[128 = 0]
0: 87  111  110  143  150  96  130  135  126  138  68  113  108  99  128  10  255  158  134  143  89  122  137  105  141  116  175  126  96  143  91  139  109  116  133  91  144  122  148  147  128  168  146  124
1: 111  123  121  141  144  120  126  112  131  140  109  103  115  108  125  62  194  142  128  122  132  131  150  139  157  144  155  126  119  112  103  141  138  119  124  111  136  127  148  140  118  160  147  158
2: 108  113  119  139  157  118  128  127  125  136  107  104  125  120  129  67  198  142  127  135  130  126  135  132  147  135  147  108  111  119  105  141  137  138  114  112  134  124  147  134  128  155  144  140
3: 117  123  122  121  149  117  120  130  135  140  101  111  129  121  118  102  170  135  130  130  117  113  134  141  149  148  132  104  129  140  126  131  135  123  114  111  139  125  143  140  122  155  132  148
4: 116  121  121  145  152  117  129  140  133  139  123  114  129  123  122  83  174  144  124  135  122  121  128  122  136  138  156  107  109  129  114  131  131  143  114  110  131  129  153  143  112  151  116  137 | 2 3 1
5: 128  118  126  139  144  122  124  122  145  132  121  112  122  116  129  81  174  141  140  134  122  133  134  125  158  135  134  110  114  131  102  138  132  139  103  118  135  130  140  146  124  156  155  134 | 2 4 3
6: 97  128  122  136  147  113  131  125  138  136  96  116  114  100  120  57  204  159  136  136  105  114  137  129  142  124  146  110  98  130  104  136  130  121  126  116  136  125  138  140  118  155  145  137 | 2 1 5
7: 109  125  117  139  149  124  126  121  131  129  105  121  121  115  128  60  190  143  134  132  130  129  136  132  148  131  143  118  112  119  98  134  133  129  130  116  136  121  138  136  122  153  134  141 | 2 1 6
8: 141  120  136  132  140  134  126  123  149  123  131  101  131  98  131  98  136  136  137  128  136  137  130  145  167  142  92  101  142  119  112  138  134  151  105  132  131  125  144  135  119  146  117  158 | 5 3 4
9: 117  131  127  139  154  119  124  123  124  128  116  120  116  107  121  70  167  142  132  131  127  129  138  141  159  136  138  106  121  116  108  141  134  129  116  124  136  117  135  131  123  154  128  144 | 7 2 5
10: 124  125  130  138  129  120  123  117  139  136  122  111  128  104  132  85  168  134  140  130  144  119  124  136  160  130  129  116  120  116  114  141  135  131  120  149  145  130  138  136  126  153  140  142 | 9 5 7
11: 128  125  125  139  135  118  125  126  131  133  125  103  127  110  129  57  169  131  129  128  140  134  133  132  153  132  122  113  117  120  103  135  136  136  117  120  132  125  145  141  120  153  142  144 | 5 9 10
12: 109  127  133  133  150  115  119  104  127  125  122  104  118  102  130  84  193  136  131  138  132  137  144  142  161  135  145  119  133  104  102  144  140  128  132  112  135  131  147  140  123  158  133  169 | 1 9 7
13: 118  125  125  132  141  124  129  141  131  137  123  122  123  107  116  66  163  150  135  131  130  123  125  133  149  127  133  109  119  128  118  131  126  137  111  127  135  123  138  134  121  151  139  134 | 9 11 5
14: 113  128  127  134  132  124  122  113  127  132  131  113  124  95  133  73  175  134  124  140  143  130  125  148  158  130  129  115  125  108  114  135  130  128  122  140  145  136  145  129  123  155  148  153 | 10 11 9
15: 127  119  126  133  139  131  132  127  134  133  115  109  118  111  125  75  178  138  141  127  121  123  144  133  155  125  123  103  113  130  109  133  133  144  107  115  135  125  138  142  121  147  134  151 | 5 11 13
16: 129  126  127  134  138  121  126  125  139  132  128  120  119  105  129  73  149  145  147  129  131  131  126  143  157  131  124  109  127  126  108  135  135  137  110  142  142  117  140  137  115  148  128  134 | 13 10 9
17: 116  116  130  139  146  116  116  116  140  136  111  110  112  106  131  54  178  147  133  131  129  127  133  126  153  131  133  119  123  121  92  133  134  147  112  105  130  124  144  147  120  147  127  140 | 7 11 15
18: 116  110  118  139  149  110  117  121  140  141  108  110  114  110  127  65  186  148  135  140  108  124  123  126  147  129  127  102  115  137  96  139  124  141  104  110  124  126  151  146  118  149  148  126 | 5 17 2
19: 116  126  112  137  144  122  125  121  133  128  108  112  119  119  130  54  199  145  135  135  129  122  128  119  148  133  140  112  116  125  105  133  134  123  125  110  135  118  151  137  119  152  132  138 | 7 2 17
20: 104  121  119  145  158  121  130  125  129  136  112  104  120  116  125  79  208  143  134  135  128  120  150  128  142  127  138  123  111  109  102  141  125  128  126  103  130  133  149  131  120  151  107  151 | 7 2 19
21: 114  121  122  144  140  116  119  122  136  131  116  119  129  117  129  71  192  138  133  140  130  121  137  116  157  131  140  129  112  122  107  131  132  134  125  123  134  127  137  142  121  150  124  134 | 7 19 17
22: 121  121  123  138  140  121  130  128  130  136  119  114  116  109  122  71  171  143  138  137  115  128  126  132  153  132  129  103  121  126  112  131  133  150  112  119  134  118  148  142  116  158  129  145 | 15 13 9
23: 99  124  115  130  146  123  126  126  122  142  101  122  121  109  121  57  198  153  142  143  124  115  131  139  137  129  151  106  107  117  111  134  129  128  126  111  142  122  138  131  123  159  130  130 | 7 6 19
24: 117  126  129  145  154  127  123  112  123  136  116  104  125  116  131  69  197  133  128  132  137  130  143  130  159  129  151  112  112  114  98  132  125  134  119  106  135  121  142  149  118  157  155  157 | 1 2 7
25: 116  123  120  135  136  112  131  121  135  134  104  113  125  93  136  72  196  143  136  139  120  124  130  134  155  131  113  123  115  117  95  141  129  112  121  120  138  135  150  129  121  153  134  140 | 7 19 21
26: 115  114  119  140  135  119  141  142  132  139  102  119  123  115  130  62  178  147  139  133  130  115  115  111  144  131  117  108  103  133  113  119  135  140  111  117  134  121  144  145  126  146  133  122 | 13 22 19
27: 122  122  128  134  140  122  128  131  131  135  116  122  117  116  123  59  173  147  137  139  121  127  128  132  150  124  124  102  116  129  113  128  131  130  115  115  137  119  140  132  118  154  123  142 | 22 13 15
28: 88  105  116  132  142  120  133  134  129  147  100  121  116  110  117  39  205  153  132  142  113  114  120  124  129  128  135  114  103  131  115  132  129  124  129  122  145  124  137  139  123  153  122  125 | 23 6 19
29: 115  119  125  139  135  118  136  126  138  129  105  112  124  121  124  78  197  133  132  136  130  134  134  124  160  132  170  116  114  124  104  138  133  132  124  111  138  134  147  138  127  152  121  138 | 21 7 2
30: 119  111  123  135  141  111  135  142  139  144  108  119  121  114  130  68  176  146  144  129  110  125  126  123  143  139  124  96  125  132  107  131  130  145  103  116  136  119  139  150  114  156  113  125 | 22 27 26
31: 106  117  119  138  139  118  124  131  128  138  111  124  129  119  122  64  183  147  129  130  127  116  119  132  141  126  138  115  103  122  121  125  134  139  128  129  145  121  140  138  119  152  104  125 | 21 27 23
32: 114  122  122  137  129  125  131  130  133  130  119  120  120  105  129  61  162  149  142  138  121  127  120  136  148  132  132  104  119  130  121  135  133  130  110  130  143  124  144  131  113  154  140  137 | 13 27 22
33: 116  119  132  135  142  127  122  135  132  136  116  119  120  112  130  75  155  145  135  130  131  117  122  136  145  133  131  105  125  128  111  129  131  145  123  132  134  119  146  120  116  157  131  128 | 13 32 16
34: 116  125  128  137  140  120  136  130  139  132  128  116  121  116  120  83  160  133  135  124  129  123  136  135  157  128  140  109  125  119  111  129  144  144  100  118  134  120  139  139  119  146  140  153 | 15 22 13
35: 129  122  130  136  144  133  128  139  132  135  124  112  129  119  132  91  154  146  134  127  130  124  130  138  152  137  140  99  125  118  118  124  134  137  101  124  142  115  147  128  119  154  132  144 | 34 33 13
36: 143  117  133  142  145  129  132  120  140  118  144  104  125  109  137  95  134  126  152  122  136  140  135  136  180  130  118  108  131  126  108  141  138  152  89  123  130  127  142  145  114  138  122  154 | 8 16 34
37: 100  119  114  137  149  118  125  134  135  142  99  123  119  107  119  45  203  146  131  143  111  122  130  125  143  130  145  111  108  130  102  128  128  131  117  111  145  125  143  142  130  148  121  134 | 28 23 6
38: 129  118  121  146  133  106  134  137  142  130  108  120  121  108  130  45  190  148  144  134  112  125  121  105  154  123  92  108  112  137  100  130  128  147  100  128  137  116  138  154  124  146  140  115 | 26 30 18
39: 117  125  122  136  135  122  133  134  140  133  114  116  120  117  119  66  169  142  144  136  117  127  136  139  161  134  137  108  117  127  106  131  132  136  107  117  133  126  148  131  125  141  124  131 | 27 22 13
40: 103  124  122  137  139  117  121  119  135  126  103  123  120  104  127  53  198  150  132  144  122  130  129  131  147  131  137  120  111  120  113  143  131  131  132  122  150  127  147  133  127  156  140  137 | 7 19 23
41: 120  124  132  128  131  125  125  129  138  135  117  121  116  114  122  81  159  151  141  134  123  124  124  125  145  139  121  93  123  132  110  126  137  152  109  123  133  118  142  135  117  149  136  124 | 33 22 13
42: 123  118  127  139  131  113  133  138  141  133  113  118  121  103  135  68  174  142  147  129  124  136  127  108  149  128  113  104  116  140  113  133  135  148  100  119  143  121  140  149  115  143  115  118 | 30 26 38
43: 122  109  122  147  143  124  124  137  136  133  118  115  125  113  127  55  169  142  145  132  120  124  133  118  145  125  122  103  124  131  104  138  131  151  104  108  132  122  142  147  116  145  112  133 | 30 42 22
44: 112  128  129  131  148  120  125  118  129  138  118  113  121  108  123  75  183  143  141  138  125  122  137  135  155  130  141  110  119  123  109  134  123  127  128  121  144  119  146  136  123  152  107  152 | 9 27 7
45: 130  127  134  137  134  125  133  122  133  134  109  123  116  105  129  85  170  143  131  142  141  122  120  129  144  134  129  116  114  129  118  129  137  136  122  150  131  126  135  134  126  147  133  123 | 10 33 13
46: 127  120  127  135  142  118  136  133  134  135  104  111  122  99  131  70  187  149  137  138  116  130  142  130  151  135  120  107  114  122  97  134  133  144  110  116  136  116  147  143  119  146  188  134 | 5 18 15
47: 100  125  120  141  156  124  132  114  127  133  109  108  114  110  113  71  198  149  135  140  125  118  146  133  150  131  167  111  112  124  99  138  138  124  130  112  137  128  144  137  117  162  246  154 | 46 24 1
48: 114  115  118  141  137  129  123  132  125  130  120  119  128  120  122  73  170  148  131  135  131  122  129  127  134  126  123  107  114  135  109  141  127  143  115  123  143  118  148  142  120  146  127  134 | 13 27 22
49: 116  120  124  141  134  120  118  137  135  138  122  120  120  112  112  64  172  153  139  133  125  119  123  122  145  135  129  94  122  120  114  134  135  144  107  112  139  116  145  126  124  154  121  134 | 27 22 13
50: 111  114  112  127  149  108  134  138  139  138  92  127  115  92  128  32  190  166  138  137  96  125  118  127  147  136  147  103  109  143  102  133  131  138  106  108  141  117  146  142  122  159  145  119 | 37 6 18
51: 110  120  118  129  141  127  129  131  131  137  109  126  133  108  123  69  154  153  139  135  114  121  123  146  144  137  122  100  118  137  122  135  133  131  112  131  139  121  131  123  119  160  125  133 | 32 13 33
52: 118  111  115  139  146  106  134  137  131  152  102  116  113  111  122  51  208  154  131  126  108  119  124  111  143  121  153  101  115  131  109  126  124  144  103  97  137  113  147  140  117  160  120  119 | 37 50 30
53: 118  136  131  137  139  128  123  111  131  130  134  117  131  102  126  68  155  131  142  136  138  134  137  145  161  129  116  115  132  111  107  141  130  133  119  130  140  121  139  135  117  155  114  158 | 16 9 14
54: 122  120  126  142  155  130  118  131  127  136  125  120  126  125  124  89  147  136  132  133  135  120  123  142  149  131  149  113  124  121  113  134  134  145  120  123  135  120  140  121  121  150  110  149 | 35 33 9
55: 110  127  117  146  131  116  130  115  136  128  103  121  128  109  120  73  186  133  128  136  123  130  139  129  146  127  152  131  101  122  104  139  131  132  127  108  132  121  148  134  125  146  126  141 | 7 21 29
56: 131  117  126  139  146  120  124  134  128  137  102  113  125  112  127  71  176  131  137  128  124  129  127  130  163  131  160  102  112  130  106  136  135  150  110  114  129  123  145  155  114  151  147  145 | 5 22 15
57: 109  114  111  136  148  106  126  140  136  143  93  125  110  105  132  40  200  153  139  140  105  118  122  117  136  128  141  111  106  134  101  128  119  130  116  120  130  119  142  137  122  150  130  121 | 37 50 28
58: 115  114  121  145  152  127  122  136  129  135  106  113  122  122  121  79  173  148  131  134  122  118  136  128  150  137  146  104  115  125  108  131  131  150  115  106  141  125  146  136  117  153  134  146 | 4 22 2
59: 128  116  130  125  149  122  123  122  125  131  115  117  131  117  132  99  164  144  131  132  111  118  129  146  152  144  153  107  125  134  113  129  126  133  120  115  126  129  139  133  115  158  114  147 | 3 54 35
60: 118  114  121  136  136  119  129  126  131  129  105  116  120  122  124  67  188  144  135  127  120  123  130  124  144  134  132  116  107  127  98  126  125  135  116  112  134  127  147  144  124  149  124  134 | 19 7 21
61: 101  114  115  138  142  112  129  137  135  136  90  124  119  111  126  41  208  154  130  139  110  115  124  121  130  128  142  111  99  139  109  126  123  130  124  117  137  122  141  138  114  152  139  121 | 57 28 37
62: 116  116  127  141  147  114  128  134  136  142  103  118  114  110  132  64  186  146  129  132  114  126  138  122  137  133  159  102  117  129  108  132  130  130  118  111  142  129  140  138  122  157  115  129 | 37 60 4
63: 120  130  119  130  130  127  123  142  126  137  123  124  120  109  124  71  157  157  138  130  126  117  124  136  134  137  134  98  114  129  112  123  132  137  111  135  139  116  140  134  120  153  127  121 | 13 33 41
64: 119  111  119  142  149  125  129  124  129  124  112  109  123  106  129  68  184  137  144  134  114  130  132  126  149  126  147  111  113  119  108  133  125  143  115  116  135  126  143  145  123  150  125  135 | 60 22 7
65: 108  116  119  142  149  123  120  127  134  137  129  117  123  107  121  83  167  137  138  133  127  115  129  145  151  140  143  111  131  122  108  143  132  127  124  122  139  114  140  126  115  154  118  145 | 9 44 54
66: 111  114  119  145  154  104  120  134  133  134  113  111  119  101  119  74  181  141  144  139  107  126  131  128  151  133  141  98  127  134  107  132  128  143  100  97  136  120  145  138  115  154  125  143 | 22 58 64
67: 122  131  129  131  133  125  127  127  132  127  118  120  121  101  125  65  162  136  143  134  123  131  123  138  161  130  142  120  117  124  112  139  127  135  113  131  140  117  143  136  121  149  134  139 | 32 13 16
68: 120  120  125  135  145  113  121  135  134  132  136  109  119  102  115  68  165  145  143  129  120  132  130  145  157  133  110  98  127  122  105  141  129  136  103  123  138  116  149  137  113  150  149  142 | 22 16 13
69: 105  122  115  142  157  122  120  116  125  138  102  112  119  109  130  69  217  141  123  142  116  128  148  132  150  138  151  124  114  108  90  140  129  124  136  102  131  135  126  133  121  167  128  152 | 20 7 1
70: 100  125  119  135  144  127  122  123  133  142  101  118  110  116  129  67  188  151  134  144  123  121  135  137  144  130  138  108  102  131  117  138  126  132  130  120  135  122  144  133  129  153  124  137 | 23 7 40
71: 120  121  120  146  153  115  136  117  145  130  111  101  116  92  133  48  200  140  144  136  116  142  154  123  162  134  109  116  119  122  89  141  129  136  104  103  124  133  150  150  119  150  136  153 | 17 25 15
72: 114  115  113  158  158  115  131  138  138  142  101  109  122  124  121  23  199  147  127  135  110  126  135  105  134  126  143  104  111  134  90  132  119  143  103  89  140  110  148  155  123  155  127  135 | 52 37 57
73: 116  125  124  140  147  122  135  132  128  133  103  119  125  121  123  54  193  148  141  143  116  110  140  133  142  136  147  109  107  127  101  137  129  133  127  112  139  122  149  143  123  157  141  144 | 7 19 23
74: 121  122  129  146  142  125  121  123  138  131  117  113  122  114  131  74  187  139  132  128  135  134  134  124  151  126  147  107  121  119  102  137  131  147  106  110  142  119  143  149  123  146  142  139 | 5 64 17
75: 109  117  122  137  144  128  125  124  127  138  116  120  124  111  120  83  179  138  132  141  131  113  131  141  149  135  132  109  109  125  110  133  132  124  136  120  141  122  138  127  120  150  121  135 | 65 44 70
76: 105  118  126  125  140  119  127  127  133  131  118  116  120  111  121  57  182  147  132  133  118  111  136  133  146  134  156  104  119  126  96  132  127  133  119  119  145  127  153  129  122  164  115  145 | 44 62 73
77: 106  125  130  135  138  128  126  111  138  127  118  125  120  105  122  70  181  139  138  142  134  126  133  137  154  123  155  113  116  110  117  136  138  129  127  131  136  133  142  126  121  155  149  145 | 14 7 40
78: 126  133  120  132  143  119  121  133  127  130  131  116  128  129  126  95  139  138  132  128  139  113  115  150  145  134  124  102  122  128  120  130  135  141  124  125  133  123  142  136  110  149  110  148 | 54 35 33
79: 128  111  131  132  130  117  130  147  149  142  120  128  136  106  132  50  140  166  149  133  110  119  100  132  139  133  126  87  116  154  119  117  129  152  85  141  135  110  141  134  122  154  132  109 | 63 41 51
80: 113  127  129  136  143  122  128  115  129  137  107  120  116  117  125  78  171  133  136  126  132  126  133  135  147  130  140  114  117  118  108  136  125  136  125  112  134  119  143  132  124  133  119  156 | 44 9 7
81: 112  125  118  130  141  119  131  115  137  127  117  113  124  97  128  64  182  150  135  143  130  127  130  128  148  129  142  120  117  113  111  136  133  125  130  130  134  128  148  140  130  152  133  134 | 40 7 77
82: 113  121  131  133  143  115  129  134  137  131  121  115  115  108  131  53  171  155  143  131  113  124  116  128  143  140  98  108  118  138  110  126  124  130  110  130  142  116  141  147  121  155  132  128 | 27 32 30
83: 121  115  124  134  140  114  128  131  136  145  108  112  118  112  123  53  179  151  136  139  114  130  135  123  150  126  156  106  116  132  107  126  130  139  106  111  138  127  150  143  119  156  199  128 | 46 5 18
84: 142  128  138  130  150  138  118  120  144  124  150  101  134  122  136  120  109  122  147  122  152  138  132  167  181  148  144  96  142  107  111  141  135  152  100  129  126  127  147  136  117  139  117  167 | 36 8 78
85: 113  124  126  130  141  115  123  124  135  135  115  121  123  114  124  72  180  143  133  138  123  127  129  131  150  129  138  105  103  128  103  137  138  127  128  126  131  112  139  136  121  159  160  139 | 7 5 77
86: 128  133  133  137  126  144  120  118  135  121  155  110  129  117  124  123  124  117  135  126  149  137  126  162  164  142  93  102  141  100  109  142  139  149  100  144  136  112  140  129  110  147  129  167 | 8 84 36
87: 107  118  116  139  138  123  126  129  132  137  93  124  120  101  124  32  202  154  129  135  125  123  127  123  136  123  143  124  98  128  108  136  128  126  129  121  135  121  142  137  121  149  153  126 | 61 40 6
88: 113  120  123  128  134  110  131  138  136  129  113  115  118  102  118  65  175  148  142  130  117  123  130  133  157  138  124  107  117  129  103  134  127  138  108  110  128  118  142  136  114  158  136  144 | 22 27 39
89: 117  118  123  149  149  119  132  116  130  125  114  107  124  104  131  48  192  140  146  130  126  131  136  113  151  123  135  114  120  124  94  136  131  136  120  108  136  125  143  140  128  142  122  141 | 64 17 19
90: 109  112  120  147  140  110  125  123  136  134  106  119  114  106  127  43  198  153  134  135  117  125  130  131  142  126  142  117  109  125  94  136  129  134  129  110  140  118  145  138  130  157  131  127 | 37 40 7
91: 115  118  124  145  140  124  126  136  132  142  107  126  119  113  130  57  176  147  136  127  122  123  123  126  137  131  142  108  106  138  113  124  134  134  118  121  137  112  140  134  121  154  109  132 | 31 27 62
92: 128  124  119  138  138  130  126  119  137  129  129  113  130  112  129  79  156  139  138  132  123  128  138  137  159  123  125  110  123  131  101  136  137  138  108  125  137  114  148  141  117  156  126  144 | 16 22 15
93: 105  123  121  127  148  121  132  112  129  132  111  112  121  118  120  57  198  149  143  137  122  121  135  134  146  134  157  122  108  127  114  133  130  130  126  112  137  124  146  143  119  158  125  133 | 23 7 19
94: 109  120  119  128  141  123  130  127  130  138  107  125  124  113  123  61  183  147  132  131  131  126  132  137  138  134  144  109  106  123  111  136  131  137  124  123  138  126  145  133  125  156  115  142 | 70 7 31
95: 116  129  130  136  139  128  122  121  135  132  129  112  126  111  125  68  151  133  141  134  132  121  132  151  146  136  86  102  121  123  117  131  124  130  119  119  132  124  137  131  126  151  83  148 | 53 78 27
96: 101  120  114  136  148  110  134  144  127  149  92  131  111  115  111  29  216  170  135  130  88  111  120  114  122  127  146  107  93  148  113  123  130  121  125  111  140  115  143  140  127  162  145  109 | 61 57 28
